Rows, each with roughly how far along a hidden order it lies (0 to 9):
(in the rows, 128 means zero)
128 129 134 122 123 126 124 132 118 134 119 121 130 132 133 127 94 131 129 => 8
121 128 117 112 117 103 178 104 113 139 124 116 114 120 140 128 122 126 154 => 3
125 131 125 125 123 111 155 119 117 132 122 116 127 121 138 135 84 143 125 => 1
126 129 128 124 123 119 150 121 125 135 130 120 132 138 131 128 118 127 130 => 4
126 131 125 128 125 117 150 124 125 130 129 120 131 127 137 133 110 137 125 => 1
128 133 122 125 110 102 182 123 129 143 139 114 129 119 135 132 108 143 131 => 0
126 129 129 120 121 120 155 123 121 136 124 116 134 140 135 127 104 127 132 => 6
129 132 139 115 121 123 142 135 111 132 111 119 133 138 140 127 54 134 126 => 9
129 132 136 122 125 124 130 135 118 128 120 121 136 135 135 129 82 133 122 => 8
128 131 124 129 122 119 147 125 126 134 132 122 132 126 132 133 94 139 124 => 1
125 131 129 126 127 122 145 125 111 132 122 115 140 144 143 136 87 138 121 => 3
127 132 128 130 126 115 138 127 112 127 120 117 135 124 144 137 61 145 118 => 2
129 129 129 134 129 131 119 135 131 127 131 129 135 134 130 130 113 133 120 => 4
131 132 131 124 108 116 153 138 134 139 136 121 133 131 130 126 104 135 122 => 4
126 129 128 123 122 119 149 127 122 137 130 116 132 134 134 128 104 127 129 => 5
129 131 135 128 127 127 129 134 114 125 117 124 133 124 138 133 52 142 117 => 5
